Here is a tiny trained network, its code and every weight. The questions are about switching its units off for an input and a target symbol, where a switched-off unit gives its printed mean instead of its output.

import numpy as np


def w(rows, s, z=0):
    codes = np.array(rows[::2]) - 128.0
    scale = np.full(codes.shape[1], s)
    scale[-1] = z or s
    return codes * scale


def norm(h):
    return h / np.sqrt((h * h).mean(-1, keepdims=True) + 1e-5)


def f(y):
    return y / 2 * (1 + np.tanh(0.7978845608 * (y + 0.044715 * y**3)))


def softmax(a):
    e = np.exp(a - a.max(-1, keepdims=True))
    return e / e.sum(-1, keepdims=True)


def log_softmax(a):
    a = a - a.max(-1, keepdims=True)
    return a - np.log(np.exp(a).sum(-1, keepdims=True))


def net(x, mask):
    ids = ['αβδεηθλμξστψω'.index(c) for c in x.split()]
    T = len(ids)
    res = E[ids] + P[:T]
    u = 0
    for l in range(2):
        r = norm(res)
        for j in range(3):
            rows = slice(3 * j, 3 * j + 3)
            q, k, v = (r @ M[l][rows].T for M in (Q, K, V))
            z = softmax(np.where(np.tri(T) > 0, q @ k.T / 3**0.5, -1e9)) @ v
            o = O[l][rows]
            res = res + np.where(mask[u + j], z, o[:, -1]) @ o[:, :-1]
        u += 3
        y = f(norm(res) @ A[l][:, :-1].T + A[l][:, -1])
        res = res + np.where(mask[u : u + 16], y, B[l][:, -1]) @ B[l][:, :-1]
        u += 16
    return log_softmax(norm(res)[-1] @ U[:, :-1].T + U[:, -1])


Q, K, V, O, A, B = {}, {}, {}, {}, {}, {}
E = w([
[126,160,110],'α',
[147,126,148],'β',
[126,86,120],'δ',
[182,151,7],'ε',
[142,125,152],'η',
[52,48,106],'θ',
[152,124,145],'λ',
[151,125,144],'μ',
[254,127,114],'ξ',
[144,149,168],'σ',
[224,97,129],'τ',
[102,208,147],'ψ',
[125,161,111],'ω',
],0.021)
P = w([
[167,136,138],'0',
[91,60,2],'1',
[143,61,112],'2',
[147,97,96],'3',
[153,127,85],'4',
[159,149,73],'5',
[169,162,64],'6',
[177,174,55],'7',
[190,218,111],'8',
[189,203,42],'9',
],0.0073)
Q[0] = w([
[117,224,106],'0.h0',
[104,255,84],'0.h0',
[31,99,214],'0.h0',
[45,113,53],'0.h1',
[201,34,89],'0.h1',
[175,90,156],'0.h1',
[47,34,116],'0.h2',
[29,153,167],'0.h2',
[107,33,158],'0.h2',
],0.0094)
K[0] = w([
[163,213,105],'0.h0',
[109,235,157],'0.h0',
[96,112,146],'0.h0',
[84,94,107],'0.h1',
[39,57,124],'0.h1',
[90,93,136],'0.h1',
[77,69,174],'0.h2',
[120,167,244],'0.h2',
[116,64,108],'0.h2',
],0.011)
V[0] = w([
[154,64,122],'0.h0',
[146,97,150],'0.h0',
[175,132,118],'0.h0',
[153,130,68],'0.h1',
[123,108,246],'0.h1',
[146,123,145],'0.h1',
[93,186,111],'0.h2',
[122,87,167],'0.h2',
[129,124,79],'0.h2',
],0.012)
O[0] = w([
[93,229,46,254],'0.h0',
[159,132,193,165],'0.h0',
[113,127,195,234],'0.h0',
[142,236,110,230],'0.h1',
[106,178,131,6],'0.h1',
[67,88,28,134],'0.h1',
[33,195,3,50],'0.h2',
[97,2,90,66],'0.h2',
[112,145,225,254],'0.h2',
],0.0044,0.0028)
A[0] = w([
[61,65,118,125],'0.n0',
[42,196,208,91],'0.n1',
[146,140,61,159],'0.n2',
[126,132,157,83],'0.n3',
[172,138,212,181],'0.n4',
[246,25,120,254],'0.n5',
[157,124,149,106],'0.n6',
[133,201,68,74],'0.n7',
[94,73,188,138],'0.n8',
[185,140,151,122],'0.n9',
[49,146,78,137],'0.n10',
[181,124,132,122],'0.n11',
[124,115,42,113],'0.n12',
[169,139,218,112],'0.n13',
[69,127,152,99],'0.n14',
[114,155,121,158],'0.n15',
],0.011,0.004)
B[0] = w([
[136,185,72,165],'0.n0',
[175,134,79,136],'0.n1',
[254,164,227,158],'0.n2',
[80,38,158,121],'0.n3',
[124,216,129,211],'0.n4',
[123,250,109,253],'0.n5',
[115,143,103,141],'0.n6',
[156,80,205,157],'0.n7',
[166,124,94,142],'0.n8',
[137,181,141,181],'0.n9',
[136,205,97,149],'0.n10',
[94,223,107,162],'0.n11',
[122,146,253,150],'0.n12',
[146,152,75,190],'0.n13',
[131,108,52,121],'0.n14',
[196,122,137,138],'0.n15',
],0.0056,0.008)
Q[1] = w([
[87,45,197],'1.h0',
[78,249,69],'1.h0',
[86,128,48],'1.h0',
[126,163,116],'1.h1',
[85,166,102],'1.h1',
[170,86,119],'1.h1',
[149,124,192],'1.h2',
[74,22,106],'1.h2',
[33,22,129],'1.h2',
],0.013)
K[1] = w([
[82,133,158],'1.h0',
[187,74,113],'1.h0',
[237,152,189],'1.h0',
[138,114,112],'1.h1',
[118,112,81],'1.h1',
[138,145,56],'1.h1',
[121,82,50],'1.h2',
[227,129,137],'1.h2',
[247,141,118],'1.h2',
],0.015)
V[1] = w([
[34,57,116],'1.h0',
[79,138,106],'1.h0',
[17,111,165],'1.h0',
[178,174,141],'1.h1',
[115,81,26],'1.h1',
[181,158,144],'1.h1',
[2,49,159],'1.h2',
[103,57,85],'1.h2',
[74,104,59],'1.h2',
],0.0094)
O[1] = w([
[134,190,136,2],'1.h0',
[2,196,145,125],'1.h0',
[36,158,187,36],'1.h0',
[126,52,73,196],'1.h1',
[188,194,92,110],'1.h1',
[117,58,111,175],'1.h1',
[105,106,43,76],'1.h2',
[131,99,87,119],'1.h2',
[164,38,108,180],'1.h2',
],0.0071,0.0066)
A[1] = w([
[136,43,49,8],'1.n0',
[34,166,132,238],'1.n1',
[116,172,81,154],'1.n2',
[97,106,196,160],'1.n3',
[26,23,83,197],'1.n4',
[139,128,167,183],'1.n5',
[180,123,121,132],'1.n6',
[160,190,104,185],'1.n7',
[126,141,2,214],'1.n8',
[15,58,98,72],'1.n9',
[170,229,153,187],'1.n10',
[116,141,181,249],'1.n11',
[46,188,171,211],'1.n12',
[147,194,148,185],'1.n13',
[125,174,79,37],'1.n14',
[66,59,102,237],'1.n15',
],0.011,0.0021)
B[1] = w([
[128,192,146,178],'1.n0',
[174,83,34,131],'1.n1',
[184,55,142,170],'1.n2',
[112,110,182,118],'1.n3',
[136,54,2,156],'1.n4',
[92,130,124,136],'1.n5',
[102,118,95,184],'1.n6',
[132,64,183,221],'1.n7',
[135,93,160,255],'1.n8',
[220,156,42,140],'1.n9',
[82,126,99,240],'1.n10',
[79,111,111,135],'1.n11',
[113,61,70,135],'1.n12',
[151,100,124,187],'1.n13',
[151,154,164,157],'1.n14',
[217,153,110,141],'1.n15',
],0.008,0.0075)
U = w([
[167,175,167,107],'α',
[90,201,124,135],'β',
[46,116,74,170],'δ',
[93,193,124,93],'ε',
[137,76,20,156],'η',
[45,110,129,252],'θ',
[120,95,210,91],'λ',
[118,94,213,121],'μ',
[143,171,164,167],'ξ',
[102,5,107,34],'σ',
[179,113,127,125],'τ',
[54,184,87,232],'ψ',
[63,96,128,120],'ω',
],0.018,0.0047)

Each question gives the input, a string of symbols that net reads in full, and the target symbol t.
The units are the heads (3 rows each of Q, K, V and O) and the neurons (one row each of A and B). Each row of codes is followed by its name. A weight is (code - 128) times the scale printed after its matrix; where a second scale follows, it is the last column's (O, A, B and U).
mask holds one flag per unit, layer by layer, with each layer's heads first. A switched-off unit (its flag False) gives its mean, the last column of its rows in O or B, instead of its output. The means were averaged over made-up inputs and are rounded, as every weight is.
A unit's drop is (log p(t) with every unit on - log p(t) with that unit switched off) / (log p(t) with every unit on - log p(t) with every unit switched off).
The circuit of an input: a set's keep is (log p(t) with only the set's units on - log p(t) with every unit switched off) / (log p(t) with every unit on - log p(t) with every unit switched off). Starting from the 12 units with the biggest drops (on a tie, the unit counted first), units are removed one at a time, each time the one whose removal leaves the highest keep (on an exact tie, the one counted first), for as long as the keep stays at least 0.8.
units of the circuit, in order: the units of the circuit, biggest drop first
unit that matters most: the unit with the biggest drop
k most important neurons: the k neurons with the biggest drops, biggest first
top k neurons in layer l: the k neurons of layer l with the biggest drops, biggest first
input ξ β θ ξ ψ, target η: units of the circuit, in order	(1.h2)
input α β λ σ, target λ: top 2 neurons in layer 0	(0.n5 0.n1)
input θ β τ β β ε θ, target τ: top 2 neurons in layer 1	(1.n10 1.n7)
input λ β ω β, target μ: units of the circuit, in order	(1.h1 1.h2)
input σ θ λ, target η: 3 most important neurons	(0.n5 1.n2 1.n0)
input η θ β σ α λ ω θ, target μ: 4 most important neurons	(0.n10 0.n0 1.n4 0.n14)
input μ β λ ξ ω σ, target μ: units of the circuit, in order	(1.h2 0.n5 1.h1)
input α θ α η α β δ ω, target η: top 2 neurons in layer 1	(1.n4 1.n7)
input θ β σ ξ β θ, target α: 3 most important neurons	(0.n0 1.n10 0.n10)
input δ ξ λ, target α: top 2 neurons in layer 0	(0.n5 0.n4)
input θ θ β ξ ω, target μ: 3 most important neurons	(0.n2 0.n4 0.n5)
input σ δ τ μ η α θ σ λ ψ, target η: units of the circuit, in order	(1.h2 0.n5)
input λ β η, target δ: 3 most important neurons	(1.n10 0.n2 1.n12)
input ξ β μ, target α: units of the circuit, in order	(0.n5)
input λ λ α σ, target λ: units of the circuit, in order	(1.h2 1.h1 0.n5)
input ψ θ θ ω ξ ε η β θ ψ, target τ: 2 most important neurons	(0.n1 1.n4)
input η β β ψ σ β, target ψ: top 2 neurons in layer 0	(0.n2 0.n5)
input ε ξ ε δ, target τ: 2 most important neurons	(1.n4 0.n5)
input β σ η β, target ψ: 3 most important neurons	(1.n10 1.n8 0.n4)
input η β σ η, target δ: 4 most important neurons	(1.n10 0.n2 1.n12 1.n8)
input σ α θ σ θ, target λ: top 4 neurons in layer 0	(0.n0 0.n7 0.n10 0.n12)
input α λ ξ λ ε σ β θ ω, target η: 4 most important neurons	(0.n12 0.n4 1.n7 0.n5)
input η η β ψ σ, target θ: unit that matters most	1.h2
input θ λ β β δ ω θ, target μ: 3 most important neurons	(0.n10 0.n0 0.n14)
input β η λ α ψ θ θ, target λ: top 3 neurons in layer 0	(0.n10 0.n0 0.n7)
